Below is a small trained network, with its code and all its weights. Each question gives an input and a target symbol and asks what happens when units are switched off, that is, made to give their printed mean instead of their output.

import numpy as np


def w(rows, s, z=0):
    codes = np.array(rows[::2]) - 128.0
    scale = np.full(codes.shape[1], s)
    scale[-1] = z or s
    return codes * scale


def norm(h):
    return h / np.sqrt((h * h).mean(-1, keepdims=True) + 1e-5)


def f(y):
    return y / 2 * (1 + np.tanh(0.7978845608 * (y + 0.044715 * y**3)))


def softmax(a):
    e = np.exp(a - a.max(-1, keepdims=True))
    return e / e.sum(-1, keepdims=True)


def log_softmax(a):
    a = a - a.max(-1, keepdims=True)
    return a - np.log(np.exp(a).sum(-1, keepdims=True))


def net(x, mask):
    ids = ['αβγδεζηθλξπτφψ'.index(c) for c in x.split()]
    T = len(ids)
    res = E[ids] + P[:T]
    u = 0
    for l in range(2):
        r = norm(res)
        for j in range(2):
            rows = slice(3 * j, 3 * j + 3)
            q, k, v = (r @ M[l][rows].T for M in (Q, K, V))
            z = softmax(np.where(np.tri(T) > 0, q @ k.T / 3**0.5, -1e9)) @ v
            o = O[l][rows]
            res = res + np.where(mask[u + j], z, o[:, -1]) @ o[:, :-1]
        u += 2
        y = f(norm(res) @ A[l][:, :-1].T + A[l][:, -1])
        res = res + np.where(mask[u : u + 8], y, B[l][:, -1]) @ B[l][:, :-1]
        u += 8
    return log_softmax(norm(res)[-1] @ U[:, :-1].T + U[:, -1])


Q, K, V, O, A, B = {}, {}, {}, {}, {}, {}
E = w([
[144,150,106,115,79,136,119,64],'α',
[162,159,104,119,76,98,133,62],'β',
[172,99,166,168,152,138,186,84],'γ',
[190,167,112,117,139,56,165,44],'δ',
[173,93,159,102,182,149,52,178],'ε',
[105,102,145,76,97,107,143,216],'ζ',
[121,125,121,127,62,145,109,88],'η',
[73,135,165,120,74,76,98,156],'θ',
[142,133,153,147,124,90,175,186],'λ',
[108,98,194,76,127,72,109,99],'ξ',
[109,84,52,154,121,131,207,91],'π',
[77,115,198,232,125,7,100,104],'τ',
[25,82,115,177,61,114,117,29],'φ',
[147,192,107,97,214,180,156,111],'ψ',
],0.018)
P = w([
[2,176,140,130,184,93,219,186],'0',
[121,178,155,130,41,204,148,106],'1',
[83,150,74,120,175,107,149,148],'2',
[168,129,129,126,70,187,153,128],'3',
[105,120,49,121,160,121,146,151],'4',
[166,135,128,117,47,148,215,116],'5',
],0.013)
Q[0] = w([
[135,159,59,72,119,79,23,114],'0.h1',
[157,133,164,137,91,112,123,145],'0.h1',
[148,79,206,168,125,96,77,132],'0.h1',
[72,145,12,140,128,117,189,120],'0.h2',
[80,124,91,152,220,203,97,141],'0.h2',
[156,143,90,163,193,129,14,160],'0.h2',
],0.011)
K[0] = w([
[118,67,144,3,156,109,47,126],'0.h1',
[123,139,100,140,109,104,113,166],'0.h1',
[96,137,175,223,127,90,59,101],'0.h1',
[189,88,89,115,128,161,176,181],'0.h2',
[115,202,94,140,170,174,136,145],'0.h2',
[142,196,151,101,151,153,114,132],'0.h2',
],0.014)
V[0] = w([
[92,112,181,38,164,159,81,121],'0.h1',
[124,110,110,112,124,79,64,110],'0.h1',
[145,93,200,54,131,129,170,101],'0.h1',
[119,67,159,254,166,158,142,55],'0.h2',
[168,168,182,176,115,116,127,177],'0.h2',
[80,46,189,31,127,97,104,14],'0.h2',
],0.0088)
O[0] = w([
[65,94,96,87,177,95,156,109,120],'0.h1',
[72,129,207,139,187,91,168,145,82],'0.h1',
[94,156,98,81,116,87,128,67,182],'0.h1',
[131,54,117,176,220,130,211,133,72],'0.h2',
[182,123,198,192,128,141,113,135,89],'0.h2',
[37,181,162,113,135,254,152,87,254],'0.h2',
],0.0079,0.0047)
A[0] = w([
[165,103,143,91,110,83,173,63,36],'0.n1',
[51,93,246,133,196,98,137,120,106],'0.n2',
[144,143,141,65,113,111,170,201,144],'0.n3',
[157,136,130,173,75,101,222,17,185],'0.n4',
[255,154,93,107,131,148,123,173,91],'0.n5',
[72,114,170,156,87,132,65,156,105],'0.n6',
[124,138,75,131,113,90,61,63,113],'0.n7',
[105,156,109,75,43,193,159,119,2],'0.n8',
],0.0078,0.0044)
B[0] = w([
[117,63,138,142,129,240,151,90,129],'0.n1',
[164,149,56,117,122,110,183,124,176],'0.n2',
[96,71,196,100,24,163,20,115,153],'0.n3',
[129,54,191,96,106,141,70,242,255],'0.n4',
[93,193,157,116,87,156,195,107,160],'0.n5',
[209,119,84,125,131,142,153,1,146],'0.n6',
[1,123,178,108,114,49,164,225,155],'0.n7',
[142,95,213,171,206,170,168,123,211],'0.n8',
],0.0069,0.0072)
Q[1] = w([
[55,216,25,149,195,68,115,161],'1.h1',
[175,217,181,92,109,165,97,86],'1.h1',
[185,142,140,98,105,64,41,229],'1.h1',
[175,138,120,70,110,152,92,135],'1.h2',
[93,150,134,201,165,73,73,177],'1.h2',
[112,49,68,2,17,176,120,109],'1.h2',
],0.0086)
K[1] = w([
[120,237,119,47,205,195,177,179],'1.h1',
[52,164,97,135,31,56,150,121],'1.h1',
[196,194,47,129,82,127,79,251],'1.h1',
[119,109,90,115,106,129,154,202],'1.h2',
[96,137,227,135,193,95,92,212],'1.h2',
[192,108,43,2,122,176,139,135],'1.h2',
],0.008)
V[1] = w([
[96,87,149,16,101,135,144,109],'1.h1',
[214,108,169,39,145,119,177,182],'1.h1',
[64,20,191,176,90,119,170,140],'1.h1',
[151,214,62,161,86,122,193,117],'1.h2',
[162,89,2,113,111,154,216,214],'1.h2',
[77,21,131,156,58,106,139,115],'1.h2',
],0.0085)
O[1] = w([
[170,120,78,71,145,143,89,23,254],'1.h1',
[206,212,97,85,208,148,131,179,124],'1.h1',
[157,73,96,78,141,76,238,100,233],'1.h1',
[150,210,61,148,129,116,227,36,144],'1.h2',
[94,164,96,181,133,124,63,61,126],'1.h2',
[88,59,63,206,36,254,83,195,164],'1.h2',
],0.0088,0.0054)
A[1] = w([
[182,121,156,244,70,32,112,218,204],'1.n1',
[22,85,142,78,194,93,120,196,101],'1.n2',
[233,175,151,167,105,157,218,82,128],'1.n3',
[120,140,213,80,26,177,127,112,29],'1.n4',
[254,106,162,112,99,166,88,194,4],'1.n5',
[2,159,44,174,183,85,154,156,155],'1.n6',
[180,60,246,175,54,113,85,161,91],'1.n7',
[133,234,67,134,208,76,83,208,160],'1.n8',
],0.0093,0.0038)
B[1] = w([
[61,147,177,121,160,145,209,154,185],'1.n1',
[58,198,138,137,188,162,113,91,186],'1.n2',
[23,153,111,66,193,123,77,130,205],'1.n3',
[213,125,132,166,177,184,92,161,254],'1.n4',
[180,126,55,128,129,120,130,129,173],'1.n5',
[253,159,129,137,167,88,130,117,190],'1.n6',
[92,179,141,167,111,2,122,82,190],'1.n7',
[124,34,195,184,81,126,104,101,181],'1.n8',
],0.012,0.0072)
U = w([
[212,37,167,20,154,56,149,155,4],'α',
[121,5,145,101,67,132,195,108,93],'β',
[163,145,233,116,172,251,168,131,22],'γ',
[196,104,142,152,154,113,173,135,182],'δ',
[218,149,114,63,17,100,201,108,48],'ε',
[198,72,95,118,255,116,173,191,140],'ζ',
[203,135,197,186,115,61,103,61,176],'η',
[102,114,100,60,65,89,73,198,168],'θ',
[82,149,38,193,84,185,146,106,142],'λ',
[199,90,52,170,164,81,152,114,177],'ξ',
[81,123,184,119,80,76,201,196,214],'π',
[182,247,126,114,122,130,172,215,119],'τ',
[92,187,88,51,155,79,170,62,138],'φ',
[91,80,145,148,216,109,46,173,138],'ψ',
],0.0078,0.0027)

Each question gives the input, a string of symbols that net reads in full, and the target symbol t.
The units are the heads (3 rows each of Q, K, V and O) and the neurons (one row each of A and B). Each row of codes is followed by its name. A weight is (code - 128) times the scale printed after its matrix; where a second scale follows, it is the last column's (O, A, B and U).
mask holds one flag per unit, layer by layer, with each layer's heads first. A switched-off unit (its flag False) gives its mean, the last column of its rows in O or B, instead of its output. The means were averaged over made-up inputs and are rounded, as every weight is.
A unit's drop is (log p(t) with every unit on - log p(t) with that unit switched off) / (log p(t) with every unit on - log p(t) with every unit switched off).
The circuit of an input: a set's keep is (log p(t) with only the set's units on - log p(t) with every unit switched off) / (log p(t) with every unit on - log p(t) with every unit switched off). Starting from the 12 units with the biggest drops (on a tie, the unit counted first), units are removed one at a time, each time the one whose removal leaves the highest keep (on an exact tie, the one counted first), for as long as the keep stays at least 0.8.
units of the circuit, in order: the units of the circuit, biggest drop first
top k neurons in layer l: the k neurons of layer l with the biggest drops, biggest first
which heads matter: for each layer, one digit per head in row order, 1 if its drop is at least 0.15 and else 0, layers parted by /
input ξ λ ψ ξ λ θ, target γ: which heads matter : 01 / 00
input γ α τ β, target π: which heads matter : 00 / 10
input ξ θ γ η α, target ζ: which heads matter : 11 / 10
input α α λ δ θ π, target λ: which heads matter : 10 / 01
input φ θ ξ ξ λ, target π: units of the circuit, in order : (1.n1, 0.h2, 1.n4)
input τ ξ φ α, target β: units of the circuit, in order : (1.h1)
input ξ θ η ζ θ θ, target η: units of the circuit, in order : (1.n7, 0.h2, 1.n4)
input η δ θ, target ε: which heads matter : 10 / 00
input ε ψ δ α, target φ: which heads matter : 11 / 01
input θ ζ α, target θ: units of the circuit, in order : (0.h2, 0.n7)
input β α β, target τ: which heads matter : 10 / 01
input ξ α ψ ζ, target φ: units of the circuit, in order : (1.h2, 0.n4)
input η γ η, target ζ: which heads matter : 01 / 00
input η β α, target γ: top 3 neurons in layer 0 : (0.n7, 0.n2, 0.n4)
input α λ θ, target π: units of the circuit, in order : (0.h2, 1.n1)
input ξ θ δ ξ ψ, target η: units of the circuit, in order : (0.h2, 1.n8, 1.h1, 1.h2)
input γ η λ ψ α, target η: which heads matter : 00 / 11
input ξ ψ θ θ, target φ: units of the circuit, in order : (1.h2, 0.n4)
input ε β ε α φ, target ψ: top 3 neurons in layer 0 : (0.n7, 0.n5, 0.n4)
input φ ξ ξ δ, target γ: units of the circuit, in order : (0.h2, 0.n4)
input η π η λ α ξ, target γ: units of the circuit, in order : (0.h2)
input λ α α γ δ τ, target π: units of the circuit, in order : (1.n1, 1.h2)
input ξ λ λ, target π: units of the circuit, in order : (0.h2, 1.n1, 1.n4)
